Below are the code and all the weights of a small trained network. Each question names an input and a class and asks about switching units off, where a switched-off unit gives its printed mean instead of its output.

import numpy as np


def w(rows, s, z=0):
    codes = np.array(rows[::2]) - 128.0
    scale = np.full(codes.shape[1], s)
    scale[-1] = z or s
    return codes * scale


def f(y):
    return np.maximum(y, 0)


def log_softmax(a):
    a = a - a.max(-1, keepdims=True)
    return a - np.log(np.exp(a).sum(-1, keepdims=True))


def net(x, mask):
    res = np.array(x, float).reshape(1, 4) / 4 @ E
    y = f(res @ A[0][:, :-1].T + A[0][:, -1])
    res = res + np.where(mask, y, B[0][:, -1]) @ B[0][:, :-1]
    return log_softmax(res[-1] @ U[:, :-1].T + U[:, -1])


A, B = {}, {}
E = w([
[80,88,244,181,87,60,129,159,174],'x0',
[150,127,161,173,105,168,94,185,8],'x1',
[177,50,109,86,66,113,162,186,145],'x2',
[178,50,229,69,180,97,133,124,63],'x3',
],0.012)
A[0] = w([
[160,160,178,191,183,202,62,181,96,40],'N0',
[187,126,118,143,144,148,51,168,86,1],'N1',
[173,118,149,217,103,165,97,159,81,132],'N2',
[204,56,196,126,210,98,133,56,89,65],'N3',
[60,151,62,186,25,212,130,156,203,34],'N4',
[175,123,166,144,95,158,85,171,83,242],'N5',
[100,146,187,207,150,76,111,75,135,180],'N6',
[55,110,188,168,100,2,138,219,176,105],'N7',
[115,155,128,150,62,135,63,156,48,61],'N8',
[181,78,72,87,53,62,156,233,142,96],'N9',
[127,141,111,81,172,209,146,44,114,72],'N10',
[214,165,48,72,176,148,147,131,103,189],'N11',
[61,183,115,220,156,142,65,65,124,90],'N12',
[77,169,179,129,252,115,100,71,90,66],'N13',
[96,98,161,93,168,133,96,51,71,110],'N14',
[198,117,138,129,186,85,145,50,170,126],'N15',
[195,64,117,93,37,131,147,175,151,101],'N16',
[205,68,177,76,208,141,167,159,133,90],'N17',
[92,124,104,94,183,93,208,53,239,41],'N18',
[159,130,96,98,187,184,117,121,126,32],'N19',
],0.01,0.0029)
B[0] = w([
[184,171,89,101,114,108,79,121,171,198],'N0',
[196,79,132,129,117,24,106,125,176,173],'N1',
[130,112,138,64,129,62,149,76,186,194],'N2',
[72,165,183,195,75,209,144,98,129,229],'N3',
[111,180,192,228,94,150,172,69,126,232],'N4',
[120,124,74,122,135,120,98,79,201,199],'N5',
[91,98,72,79,136,90,96,196,95,210],'N6',
[91,105,174,151,109,80,52,169,33,248],'N7',
[161,128,139,100,93,124,95,59,172,187],'N8',
[121,122,20,127,177,165,173,207,160,198],'N9',
[95,114,119,69,75,88,86,182,83,193],'N10',
[43,105,197,145,116,117,65,152,7,217],'N11',
[165,126,75,116,167,175,194,170,110,222],'N12',
[158,64,2,116,142,155,232,232,142,220],'N13',
[100,161,124,204,142,163,180,87,140,190],'N14',
[188,95,169,67,116,119,111,68,237,180],'N15',
[176,124,17,140,190,125,127,163,126,190],'N16',
[123,159,141,196,111,185,145,90,134,207],'N17',
[195,135,136,82,102,88,94,93,169,225],'N18',
[123,81,152,117,106,94,66,162,91,174],'N19',
],0.0088,0.016)
U = w([
[76,86,155,85,118,35,4,211,12,94],'0',
[196,109,30,93,189,153,210,254,157,107],'1',
[242,125,132,24,93,22,65,16,254,91],'2',
[104,174,173,225,106,207,196,43,138,119],'3',
[77,127,101,89,191,95,73,112,137,250],'4',
],0.0089,0.011)

Each question gives the input, the list of numbers given to net, and the class t.
The units are the neurons (one row each of A and B). Each row of codes is followed by its name. A weight is (code - 128) times the scale printed after its matrix; where a second scale follows, it is the last column's (A, B and U).
mask holds one flag per neuron, in row order. A switched-off neuron (its flag False) gives its mean, the last column of its row in B, instead of its output. The means were averaged over made-up inputs and are rounded, as every weight is.
A unit's drop is (log p(t) with every unit on - log p(t) with that unit switched off) / (log p(t) with every unit on - log p(t) with every unit switched off).
The circuit of an input: a set's keep is (log p(t) with only the set's units on - log p(t) with every unit switched off) / (log p(t) with every unit on - log p(t) with every unit switched off). Starting from the 12 units with the biggest drops (on a tie, the unit counted first), units are removed one at a time, each time the one whose removal leaves the highest keep (on an exact tie, the one counted first), for as long as the keep stays at least 0.8.
units of the circuit, in order: the units of the circuit, biggest drop first
unit that matters most: the unit with the biggest drop
top k neurons: the k neurons with the biggest drops, biggest first
drop of u: that unit's drop, to one decimal
input [4,7,-5,7], class 2: unit that matters most	N0
input [1,7,7,2], class 1: top 4 neurons	(N9; N16; N18; N15)
input [5,7,7,4], class 1: top 3 neurons	(N9; N16; N18)
input [0,5,1,-5], class 2: units of the circuit, in order	(N2; N8)
input [3,1,6,8], class 3: top 2 neurons	(N3; N17)
input [-2,5,7,6], class 1: top 2 neurons	(N9; N16)
input [1,5,6,3], class 1: top 2 neurons	(N9; N16)
input [0,6,-3,8], class 3: top 2 neurons	(N3; N14)
input [-2,7,0,-8], class 3: top 2 neurons	(N4; N18)
input [-4,1,4,-2], class 0: top 2 neurons	(N11; N13)
input [-1,-2,-4,2], class 1: top 2 neurons	(N13; N7)
input [-6,2,0,8], class 3: top 4 neurons	(N3; N17; N14; N7)
input [7,-3,-7,-5], class 0: top 4 neurons	(N7; N6; N9; N16)
input [-8,1,7,3], class 0: units of the circuit, in order	(N11)
input [2,-7,-8,0], class 1: top 2 neurons	(N13; N12)
input [-2,8,7,-4], class 2: top 3 neurons	(N8; N13; N2)
input [2,-4,1,-8], class 3: drop of N4	1.7
input [5,6,5,-8], class 3: drop of N4	2.6
input [-5,-8,-5,-6], class 2: drop of N18	4.7
input [-4,5,-8,-6], class 1: unit that matters most	N12
input [-7,-1,1,-4], class 0: drop of N13	0.0
